Below is a small trained network, with its code and all its weights. Each question gives an input and a target symbol and asks what happens when units are switched off, that is, made to give their printed mean instead of their output.

import numpy as np


def w(rows, s, z=0):
    codes = np.array(rows[::2]) - 128.0
    scale = np.full(codes.shape[1], s)
    scale[-1] = z or s
    return codes * scale


def norm(h):
    return h / np.sqrt((h * h).mean(-1, keepdims=True) + 1e-5)


def f(y):
    return y / 2 * (1 + np.tanh(0.7978845608 * (y + 0.044715 * y**3)))


def softmax(a):
    e = np.exp(a - a.max(-1, keepdims=True))
    return e / e.sum(-1, keepdims=True)


def log_softmax(a):
    a = a - a.max(-1, keepdims=True)
    return a - np.log(np.exp(a).sum(-1, keepdims=True))


def net(x, mask):
    ids = ['ΔΞΣαεζηλμπτφψ'.index(c) for c in x.split()]
    T = len(ids)
    res = E[ids] + P[:T]
    r = norm(res)
    for j in range(2):
        rows = slice(3 * j, 3 * j + 3)
        q, k, v = (r @ M[0][rows].T for M in (Q, K, V))
        z = softmax(np.where(np.tri(T) > 0, q @ k.T / 3**0.5, -1e9)) @ v
        o = O[0][rows]
        res = res + np.where(mask[j], z, o[:, -1]) @ o[:, :-1]
    y = f(norm(res) @ A[0][:, :-1].T + A[0][:, -1])
    res = res + np.where(mask[2:18], y, B[0][:, -1]) @ B[0][:, :-1]
    return log_softmax(norm(res)[-1] @ U[:, :-1].T + U[:, -1])


Q, K, V, O, A, B = {}, {}, {}, {}, {}, {}
E = w([
[135,95,19],'Δ',
[83,100,148],'Ξ',
[87,107,119],'Σ',
[159,132,41],'α',
[102,96,96],'ε',
[126,106,114],'ζ',
[123,107,114],'η',
[138,174,50],'λ',
[110,141,108],'μ',
[173,214,226],'π',
[157,210,255],'τ',
[153,102,141],'φ',
[123,111,195],'ψ',
],0.024)
P = w([
[53,88,8],'0',
[158,176,127],'1',
[175,51,193],'2',
[3,100,151],'3',
[168,186,124],'4',
[141,99,199],'5',
[47,139,108],'6',
[170,186,122],'7',
[141,99,200],'8',
[66,150,101],'9',
],0.017)
Q[0] = w([
[1,197,71],'h0',
[250,68,173],'h0',
[125,145,100],'h0',
[102,137,109],'h1',
[158,147,136],'h1',
[72,101,108],'h1',
],0.028)
K[0] = w([
[104,29,254],'h0',
[165,228,21],'h0',
[153,109,219],'h0',
[137,111,91],'h1',
[167,153,142],'h1',
[79,93,104],'h1',
],0.022)
V[0] = w([
[108,132,121],'h0',
[152,101,190],'h0',
[77,119,132],'h0',
[143,229,222],'h1',
[2,99,84],'h1',
[117,121,95],'h1',
],0.0076)
O[0] = w([
[140,127,137,136],'h0',
[74,144,90,103],'h0',
[82,135,134,147],'h0',
[165,128,209,32],'h1',
[1,109,75,250],'h1',
[109,137,93,182],'h1',
],0.0095,0.0023)
A[0] = w([
[138,156,118,79],'n0',
[86,90,134,84],'n1',
[84,99,79,88],'n2',
[114,226,199,88],'n3',
[75,232,128,77],'n4',
[86,75,136,153],'n5',
[117,122,146,69],'n6',
[51,219,164,1],'n7',
[144,29,93,39],'n8',
[164,66,185,61],'n9',
[142,142,133,112],'n10',
[135,201,161,88],'n11',
[51,235,248,119],'n12',
[152,51,76,139],'n13',
[139,5,237,55],'n14',
[115,151,233,164],'n15',
],0.018,0.0076)
B[0] = w([
[131,110,100,127],'n0',
[186,151,92,167],'n1',
[85,126,221,243],'n2',
[162,60,102,196],'n3',
[220,127,128,229],'n4',
[185,135,60,224],'n5',
[97,140,93,106],'n6',
[169,218,27,149],'n7',
[208,147,112,139],'n8',
[24,133,100,189],'n9',
[153,85,121,130],'n10',
[165,81,88,177],'n11',
[26,104,57,228],'n12',
[113,115,136,181],'n13',
[254,20,110,255],'n14',
[104,202,218,238],'n15',
],0.027,0.0054)
U = w([
[31,112,62,146],'Δ',
[106,186,68,161],'Ξ',
[137,253,122,147],'Σ',
[145,156,74,2],'α',
[114,153,147,101],'ε',
[158,171,149,75],'ζ',
[163,182,166,114],'η',
[199,144,91,156],'λ',
[147,57,56,105],'μ',
[129,123,160,144],'π',
[119,110,147,127],'τ',
[168,128,157,122],'φ',
[147,68,148,161],'ψ',
],0.02,0.0082)

Each question gives the input, a string of symbols that net reads in full, and the target symbol t.
The units are the heads (3 rows each of Q, K, V and O) and the neurons (one row each of A and B). Each row of codes is followed by its name. A weight is (code - 128) times the scale printed after its matrix; where a second scale follows, it is the last column's (O, A, B and U).
mask holds one flag per unit, heads first, then neurons. A switched-off unit (its flag False) gives its mean, the last column of its rows in O or B, instead of its output. The means were averaged over made-up inputs and are rounded, as every weight is.
A unit's drop is (log p(t) with every unit on - log p(t) with that unit switched off) / (log p(t) with every unit on - log p(t) with every unit switched off).
The circuit of an input: a set's keep is (log p(t) with only the set's units on - log p(t) with every unit switched off) / (log p(t) with every unit on - log p(t) with every unit switched off). Starting from the 12 units with the biggest drops (on a tie, the unit counted first), units are removed one at a time, each time the one whose removal leaves the highest keep (on an exact tie, the one counted first), for as long as the keep stays at least 0.8.
circuit, biggest first: the units of the circuit, biggest drop first
top k neurons: the k neurons with the biggest drops, biggest first
which heads matter: for each layer, one digit per head in row order, 1 if its drop is at least 0.15 and else 0, layers parted by /
drop of u: that unit's drop, to one decimal
input μ Ξ λ φ, target Δ: circuit, biggest first -> [h1 n14]
input ψ λ Σ λ λ λ η λ η τ, target Δ: which heads matter -> 00
input Σ φ λ ψ λ λ Ξ Ξ, target Ξ: top 3 neurons -> [n7 n12 n14]
input η α ψ λ λ μ μ, target Ξ: circuit, biggest first -> [n7]
input α λ λ η, target Δ: top 3 neurons -> [n14 n15 n2]
input λ ψ Ξ λ, target Ξ: top 2 neurons -> [n15 n14]
input Σ ψ λ Δ ψ η λ τ λ, target ψ: which heads matter -> 11
input π Σ λ, target ψ: top 2 neurons -> [n12 n5]
input λ λ Σ, target λ: which heads matter -> 00
input λ μ λ ψ, target Δ: which heads matter -> 00
input Ξ λ λ μ Σ, target Σ: circuit, biggest first -> [n14 h1 n12]
input λ λ ε, target λ: top 2 neurons -> [n8 n5]
input λ ψ ψ λ ψ α, target ψ: which heads matter -> 01
input η μ η φ ψ ψ ψ λ λ μ, target Ξ: top 2 neurons -> [n15 n14]
input ψ μ Σ Ξ λ η, target λ: top 2 neurons -> [n8 n5]
input ψ λ Σ α, target Δ: circuit, biggest first -> [n14]
input ψ λ λ ψ λ λ λ λ ε, target λ: top 4 neurons -> [n5 n8 n1 n12]
input Ξ λ Σ, target λ: drop of n8 -> 0.3
input λ μ α ζ, target Δ: drop of h1 -> 0.4
input μ η λ μ ε μ λ ψ λ μ, target Σ: drop of n13 -> 0.0
input π λ λ λ Σ η τ, target Δ: drop of n12 -> 1.1
